Moves between units:
state | z p
Q545 | Q92 Q625
Q908 | Q353 Q706
Q830 | Q221 Q47
Q199 | Q221 Q216
Q782 | Q60 Q381
Q274 | Q805 Q345
Q10 | Q865 Q925
Q18 | Q34 Q797
Q717 | Q436 Q87
Q937 | Q304 Q317
Q384 | Q656 Q749
Q325 | Q193 Q36
Q299 | Q304 Q937
Q588 | Q925 Q817
Q556 | Q87 Q816
Q797 | Q797 Q126
Q36 | Q918 Q505
Q642 | Q205 Q878
Q850 | Q345 Q972
Q878 | Q47 Q201
Q500 | Q694 Q157
Q817 | Q656 Q937
Q118 | Q258 Q384
Q749 | Q436 Q872
Q304 | Q87 Q873
Q54 | Q205 Q782
Q946 | Q808 Q367
Q368 | Q121 Q762
Q972 | Q925 Q31
Q853 | Q492 Q274
Q527 | Q850 Q765
Q34 | Q503 Q412
Q131 | Q386 Q492
Q492 | Q118 Q384
Q126 | Q171 Q221
Q157 | Q545 Q399
Q114 | Q353 Q131
Q353 | Q331 Q517
Q918 | Q483 Q556
Q483 | Q381 Q655
Q31 | Q850 Q818
Q656 | Q114 Q75
Q60 | Q559 Q946
Q205 | Q505 Q762
Q381 | Q765 Q642
Q559 | Q816 Q545
Q872 | Q31 Q193
Q765 | Q878 Q196
Q494 | Q655 Q483
Q399 | Q625 Q318
Q345 | Q678 Q299
Q646 | Q853 Q18
Q873 | Q60 Q325
Q196 | Q625 Q92
Q317 | Q873 Q436
Q216 | Q93 Q386
Q412 | Q199 Q114
Q121 | Q870 Q500
Q865 | Q317 Q850
Q505 | Q556 Q694
Q517 | Q201 Q156
Q543 | Q156 Q126
Q742 | Q869 Q353
Q87 | Q527 Q816
Q818 | Q505 Q717
Q925 | Q850 Q345
Q201 | Q318 Q130
Q436 | Q325 Q527
Q678 | Q10 Q588
Q805 | Q384 Q93
Q75 | Q131 Q853
Q193 | Q818 Q918
Q862 | Q706 Q171
Q93 | Q797 Q817
Q130 | Q862 Q126
Q156 | Q130 Q353
Q655 | Q642 Q765
Q503 | Q18 Q199
Q318 | Q908 Q862
Q625 | Q742 Q908
Q762 | Q830 Q527
Q855 | Q121 Q830
Q92 | Q830 Q47
Q331 | Q765 Q201
Q870 | Q765 Q694
Q258 | Q156 Q646
Q694 | Q196 Q545
Q816 | Q54 Q494
Q386 | Q817 Q258
Q808 | Q494 Q368
Q869 | Q157 Q706
Q47 | Q762 Q121
Q171 | Q543 Q18
Q221 | Q18 Q93
Q706 | Q517 Q258
Q367 | Q368 Q642

The rows follow the links: the fewer symbols apart two units are, the more alike their rows tend to be.

Each row is also shifted at random along 8 hidden directions that mean nothing.

Known rows, each with its unit:
[21,12,36,10,8,2,-41,21,22,-24,-24,-41,10,2,-9,-34,12,-6,10,-5,23,-10,-17,27,4,3,29,4,-14,13,15,-1,21,23,15,-23,10,-19,-14,1,53,10,-1,1,23,-13,0,21,-9,16,33,-31,11,-33,32,23,10,41,13,-5,6,-8,15,-32] | Q655
[36,27,2,0,-19,14,-5,28,-1,-13,-1,12,10,21,12,-32,9,-5,18,9,-61,-13,2,-23,-30,14,33,19,-20,1,-9,-18,24,-5,3,-26,21,19,-5,-21,10,-2,18,6,-2,-18,-7,17,-13,-12,10,13,1,23,17,0,-12,22,2,1,1,-47,28,18] | Q918
[14,-21,1,-23,18,20,28,-38,-16,28,-29,-6,-24,10,-20,46,-35,21,-14,-11,-10,7,4,39,-45,-10,-9,-51,38,3,31,-31,-21,16,1,-12,-2,-8,13,-7,-1,4,-16,23,22,-34,68,23,23,100,-51,4,7,-15,9,21,27,-35,7,-28,0,28,-36,54] | Q331
[37,-4,12,-7,2,-6,7,-53,-5,34,-3,7,20,56,18,9,-17,-19,-13,14,-53,25,21,-8,-9,-48,21,-31,11,-13,-38,-30,-15,-25,13,-4,6,12,9,-14,-22,-30,-14,-21,26,-38,34,15,16,55,-58,40,-16,-12,23,13,33,-33,-24,10,-10,1,-12,54] | Q972
[16,19,18,-23,-8,13,-12,24,14,-9,-33,-7,-1,-4,-13,-37,9,-37,27,-37,-28,-33,-61,5,-64,-10,33,27,-40,-51,-25,12,25,5,36,14,12,7,-28,-44,53,-35,0,-5,21,7,42,14,-30,-20,28,-42,-23,-5,21,-5,16,32,35,27,17,-3,7,-23] | Q156
[28,39,10,8,2,24,-43,29,12,-4,-5,-15,-6,2,-39,10,-2,-30,-8,1,-27,-23,-20,-12,-15,10,38,3,-13,-13,-17,-8,35,0,8,17,1,-4,-18,-39,9,-43,8,-14,10,-2,-8,9,-31,15,26,-37,14,-19,18,-17,-30,12,-8,-6,-39,-6,-7,-18] | Q325
[29,-8,-14,-6,22,6,-20,-1,8,9,-35,-29,-4,13,-34,57,-27,34,37,4,-31,10,-23,13,20,-27,4,-17,29,-10,23,-19,28,24,-42,21,-19,-36,11,-7,-2,17,-31,-2,-49,-20,-2,45,6,0,23,-15,34,-27,12,11,-10,-62,3,-16,-5,-17,5,3] | Q318
[-24,2,-2,9,10,-17,-12,-8,-2,15,9,-10,-1,9,-37,-12,-3,13,13,-10,34,7,5,-4,40,3,-15,-28,1,-10,11,23,3,13,14,12,-22,-23,-37,6,-8,26,-10,17,-37,32,-29,-15,-23,-13,18,-8,7,-28,9,-18,4,-8,-18,18,12,27,-1,-4] | Q118
[14,3,-18,-6,-26,-19,-9,-32,-14,-20,21,2,12,-81,12,24,-22,28,-10,-2,105,3,-4,20,13,-1,-25,-12,24,50,28,12,-19,40,-8,3,-16,-21,34,26,-41,29,-8,-9,-9,15,5,-10,38,2,9,7,-1,-2,-49,-5,11,-26,-17,-18,6,51,-49,3] | Q808
[64,0,-17,20,22,26,-13,7,25,-26,-10,8,0,-61,-8,42,-2,28,8,40,39,10,25,12,21,24,-19,26,20,42,36,5,-18,-12,-57,17,-23,-18,36,48,-6,15,-12,-16,3,-4,-43,8,54,-46,39,-5,0,27,-39,-2,-45,-7,2,-31,-25,-14,-9,-18] | Q121
[-1,10,33,15,9,14,-14,16,9,-15,-34,-17,-3,-12,-27,-34,19,-29,-3,7,-20,-8,-20,-10,-35,0,5,1,-11,-31,16,-2,-2,-15,13,8,-6,12,-9,-28,36,-11,0,3,26,-14,6,10,-11,0,14,-29,-12,0,-3,5,-5,22,15,9,-9,2,11,-25] | Q47
[-49,-9,0,-9,-11,11,50,23,1,14,25,-7,-14,20,32,-2,43,-37,-36,-24,-5,-24,19,-8,11,18,-8,34,-14,1,-31,-3,-14,-39,18,-3,19,38,-1,11,12,-63,22,3,70,30,22,-24,16,0,-35,-7,-12,-10,-7,-5,16,43,14,17,-6,-32,23,-14] | Q503
[18,-1,-28,1,3,-9,-18,8,16,-30,6,-8,-12,-55,-1,28,-7,55,15,16,72,-4,8,37,41,30,-7,12,12,71,35,9,9,43,-59,-30,0,-56,23,40,6,41,20,9,-28,-3,-40,-10,34,-2,31,1,27,-7,-22,7,-23,1,3,-43,0,-18,-10,-10] | Q483
[47,7,20,7,-20,-2,-1,-12,11,-10,15,61,24,-14,48,-79,11,-24,18,-12,18,1,5,1,-60,3,10,30,-37,-12,-39,43,-20,-6,38,-9,22,25,-25,20,13,19,-9,-4,7,16,5,2,-8,-44,5,11,-31,57,26,-4,18,51,-1,19,62,11,8,-5] | Q274
[-57,7,-6,-14,-37,-11,-32,-15,-16,-16,30,18,2,-47,5,-28,4,-17,-14,-29,65,-28,-54,-24,-5,-3,-16,-7,-45,-24,-10,36,17,44,31,40,7,12,-11,-10,-62,-19,8,-77,-20,16,-12,-34,-61,-19,27,-21,-9,-9,-54,-67,-20,-8,-31,20,-46,74,-58,21] | Q873
[-19,-23,-10,-11,-10,-31,22,-39,-20,9,11,28,6,-4,34,-34,-19,-12,6,-5,-56,-2,-29,-15,-13,-35,-11,7,-36,-43,-24,13,2,1,1,-10,13,1,7,-28,-35,-10,18,-43,-56,-35,-26,-28,-32,-8,-23,40,-12,21,-59,-28,-14,-20,-3,24,-7,0,-29,44] | Q678
[-63,-25,-59,-5,-16,-9,77,-9,-27,11,23,31,-5,-10,42,20,19,19,1,18,-5,30,53,-30,26,31,-70,19,18,18,28,-20,-47,-17,-21,3,6,28,40,28,-49,19,19,5,-5,7,-17,-45,19,-40,-42,57,-16,45,-59,-15,-38,-16,-10,8,-8,-21,-8,46] | Q500
[-86,23,-21,9,-10,-21,-12,34,1,-2,24,11,7,-51,-22,-35,29,-24,-4,4,23,-29,1,-17,-17,35,12,-7,-14,12,-5,11,7,26,10,-8,-4,2,-12,-29,7,13,35,40,-1,23,-11,-31,-31,-14,21,-45,6,20,14,-13,-7,32,3,10,12,-1,17,-28] | Q717
[45,-27,13,7,4,-8,-29,-4,-17,0,3,-6,-11,-19,-3,1,-7,27,12,5,-19,-22,-26,-1,0,-36,22,-33,17,-4,12,6,31,15,-45,-1,-37,-20,20,13,-22,38,-12,2,-58,-28,-44,64,-2,-4,18,-14,51,7,-17,-12,16,-29,11,-18,24,-9,22,-8] | Q412
[-51,-10,8,18,-1,-14,-16,-11,-4,-12,-2,-4,-1,-37,-23,-25,19,-6,-5,11,58,9,-18,-20,4,-9,-22,-25,-8,-10,27,21,-18,8,-6,28,-29,4,4,3,-12,31,3,-13,-12,2,-14,-13,-16,-19,14,-18,-16,-11,-33,-31,-8,-12,-11,15,-12,39,-7,-1] | Q855
[-5,20,14,15,-14,8,-30,-8,-6,2,-3,-19,-1,24,-12,-8,18,-11,-4,-1,34,15,4,-17,-1,-12,10,-24,-6,8,4,-1,8,19,-2,12,5,1,-10,-3,-20,0,-2,-22,3,-13,10,5,-30,26,0,2,9,-36,17,-24,-12,-14,-45,-10,-34,11,-13,40] | Q505
[-56,-7,-7,5,-2,-20,17,-43,-14,23,12,-7,-23,24,-19,10,-8,6,-22,-16,52,31,16,-2,25,-4,-32,-25,8,-11,1,21,-26,-6,6,11,-4,-25,-28,6,-25,2,3,7,-27,24,7,-49,-16,27,-26,27,-13,-38,-13,-20,3,-16,-28,8,-12,37,-35,33] | Q805
[32,10,12,-2,-35,-14,-14,-5,-24,-28,5,13,14,-25,30,-24,-28,20,11,-1,23,1,-18,14,-41,-4,7,-11,7,25,16,-1,0,42,15,-37,10,-1,15,-4,-6,51,-4,12,-29,-12,19,22,-1,12,10,16,16,24,5,32,17,1,6,-16,44,26,-4,-7] | Q782
[-79,5,19,6,-10,-28,14,2,-17,-9,8,-14,18,37,12,-52,26,6,-11,-1,29,17,19,-30,9,6,-4,-37,-6,21,26,-15,-24,15,44,-30,3,29,-3,-4,15,43,15,30,31,-5,17,-23,-5,36,-16,16,-19,-12,22,29,30,16,-10,19,16,27,24,19] | Q205
[-31,-4,4,-12,-33,-11,37,14,-25,-10,7,41,2,-4,32,-26,3,-14,2,-13,-24,-1,-26,-16,-91,-6,14,-1,-8,-13,-23,1,-22,-7,25,-18,0,30,-8,-31,25,23,13,48,3,13,63,-8,8,0,-26,12,-38,53,31,36,46,16,24,9,62,-1,24,6] | Q171

From each start, follow one symbol. Which unit do you reach?
Answers are names.
new walk
[-14,3,-1,9,-4,-5,-11,4,4,-10,4,36,19,-28,4,-55,16,-7,9,14,-32,-28,-17,-26,-28,5,14,-11,-37,-16,0,11,12,8,6,-6,-4,19,6,-26,-14,16,21,-15,-9,-33,-36,0,-21,-24,22,-4,-14,45,-21,-22,-12,1,7,18,-5,4,11,15]
p Q765
new walk
[-20,-17,-2,-30,-15,3,46,-32,-19,33,18,23,-16,-27,22,-20,9,-18,-28,-39,33,-20,10,23,-41,1,-25,-21,4,-6,4,15,-19,11,31,-5,4,24,-9,12,-17,-11,5,17,31,15,46,0,-8,41,-44,-6,-1,11,-27,-23,38,24,1,5,31,37,-29,23]
z Q353
new walk
[65,23,-9,-3,-25,12,-13,-28,23,-1,11,42,16,-66,28,3,14,-32,-16,6,68,-10,32,29,-44,3,20,23,-3,39,-38,14,-16,14,-2,2,18,0,11,27,-21,-36,6,-25,59,3,39,-1,44,7,-12,-15,-17,18,7,-14,13,27,-24,-20,-2,11,-40,27]
p Q818
new walk
[17,-15,1,5,-5,4,17,7,-14,1,2,2,-51,-50,-8,5,-9,-13,-18,-19,3,-28,-27,20,-52,-7,-4,12,10,-3,-3,18,8,-3,-29,-14,-4,-23,-3,0,11,-8,19,30,-34,7,-5,6,-6,10,-10,-15,24,19,-38,-7,2,15,29,-27,27,-14,-6,-24]
z Q93
new walk
[-45,-18,13,21,3,-6,9,25,-10,-10,6,-5,-19,3,-10,-6,13,-9,-13,-3,-9,-4,-23,-22,-17,-15,8,2,1,-10,-13,5,-4,-23,-13,-5,-24,6,-8,-10,29,8,15,22,-9,14,-1,-2,-3,-12,-1,-9,-5,0,4,11,16,10,21,5,16,-22,34,-25]
z Q18
new walk
[-59,-11,11,12,15,-2,9,-22,-2,14,-19,-25,-10,6,-22,4,18,-3,-26,8,53,32,23,2,20,-1,-35,-32,18,4,41,-13,-32,7,-4,17,-12,0,8,11,-4,16,1,-5,24,-14,20,-15,-6,41,-34,-4,-4,-41,-11,-3,-8,-9,-28,-7,-27,31,-21,30]
z Q765
new walk
[71,-7,-1,-11,10,10,7,8,0,7,-11,39,6,19,5,-9,-23,31,40,2,-76,-5,4,-4,-33,-5,21,-11,9,-13,1,-2,6,-11,1,-17,-11,1,-13,-3,10,42,-24,37,-32,-1,-6,43,15,-29,16,23,1,53,35,17,25,-9,29,12,64,-19,35,-3]
z Q156
new walk
[101,15,-5,-3,-33,4,-29,-2,-14,-37,13,35,21,-55,41,1,-35,28,18,13,-2,-8,-22,2,-36,-10,3,17,12,18,4,5,12,25,-8,-7,5,-1,32,6,-38,37,-14,-23,-45,-8,-19,33,19,-38,39,20,17,57,-29,6,-5,-27,5,-18,29,13,-9,-12]
p Q946
new walk
[1,1,33,36,18,-9,-11,39,-14,-7,-34,-15,1,-7,-24,-43,8,-14,29,35,-61,12,-14,-12,-57,-17,18,-24,36,-25,37,-22,6,12,-5,-28,-19,1,7,-41,54,73,-2,71,-43,-34,7,49,-30,9,4,-33,49,22,48,50,9,14,25,-13,75,-30,58,-43]
z Q625
new walk
[-9,-6,10,-19,19,8,-19,21,32,7,-11,-25,10,16,-12,-12,20,-2,22,-22,6,-21,-13,16,38,-1,14,4,-20,-22,7,0,20,26,16,26,-5,-3,-12,8,29,-11,-19,-16,23,11,0,28,-14,-14,31,-45,5,-32,27,-3,17,14,12,19,2,-9,19,-25]
p Q517
new walk
[-19,-10,22,3,-11,8,29,23,-15,2,7,-4,-11,59,20,-8,22,-21,-13,-11,-43,-6,-5,-26,-21,-15,20,10,-1,-14,-33,-7,-9,-45,13,-10,7,28,-9,-10,27,-30,1,21,28,13,29,4,15,0,-31,6,-19,0,26,20,34,17,17,12,16,-32,43,-8]
z Q34
new walk
[0,3,-14,7,-2,-11,-10,31,-6,-23,11,-10,3,15,10,5,-9,39,23,18,-12,6,6,-14,46,18,-1,10,2,36,17,-11,18,12,-23,-26,8,-11,12,11,-4,40,13,14,-42,-5,-49,-4,1,-28,23,26,35,10,5,16,-27,-8,0,-10,0,-33,27,-15]
z Q54
new walk
[-15,-23,-15,3,8,11,27,16,-2,-1,14,-16,-30,-20,-7,40,15,-3,-23,-1,-2,-22,-3,6,30,5,-12,27,8,16,-5,1,12,-19,-48,-3,-8,-17,8,14,5,-33,21,3,-2,10,-33,-11,18,-11,-8,-8,22,-9,-43,-10,-16,9,23,-10,-24,-44,11,-22]
p Q216
new walk
[-65,12,7,-7,0,-5,-12,20,13,-6,26,20,18,-10,11,-33,13,-21,-25,-4,21,-29,-8,-9,4,25,1,7,-38,-9,-25,14,0,0,52,17,14,34,-14,5,3,-17,11,-24,45,23,1,-27,-26,-10,11,-33,-16,13,17,-6,7,32,-8,22,-9,34,2,-34]
p Q436
new walk
[24,-14,6,0,-5,-24,0,-44,-13,8,6,35,14,-1,36,-24,-20,-6,5,22,-41,9,4,-6,-35,-40,16,-17,0,-12,-29,-1,-10,4,1,-26,2,9,20,-9,-18,22,-4,-6,-26,-44,4,19,5,17,-31,28,-4,39,7,12,27,-22,-2,0,40,5,-3,28]
z Q850
new walk
[68,0,18,-2,-6,26,-16,-37,-6,18,-9,-9,-19,46,-11,24,-10,-2,-4,-29,8,11,-11,4,4,-41,4,-10,-2,-30,-18,22,6,-21,0,29,-4,-16,-29,21,-32,-31,-36,-42,-21,13,4,16,-6,4,6,31,-8,-39,-1,-38,4,-32,-32,6,-25,18,-34,43]
z Q853
new walk
[-11,17,27,13,-8,18,-1,7,2,-11,-29,-19,-9,-23,-14,-32,30,-57,-13,-9,2,3,-26,-9,-49,3,-14,32,-17,-48,7,8,-8,-13,19,26,14,20,-9,-27,30,-34,14,-22,25,-7,22,-14,-38,-9,-1,-33,-12,-13,-27,-18,-29,38,7,4,-27,-2,-15,-18]
p Q47
new walk
[31,0,-4,6,-19,13,49,-1,-38,17,-7,14,-6,3,29,8,-17,-26,-4,13,-72,33,15,-10,-78,-6,-14,8,43,-15,13,-37,-27,-16,-5,-20,17,31,24,-35,-4,11,0,38,-18,-22,52,19,-1,28,-53,27,17,46,-11,36,-2,-6,9,-17,40,-20,5,25]
p Q625
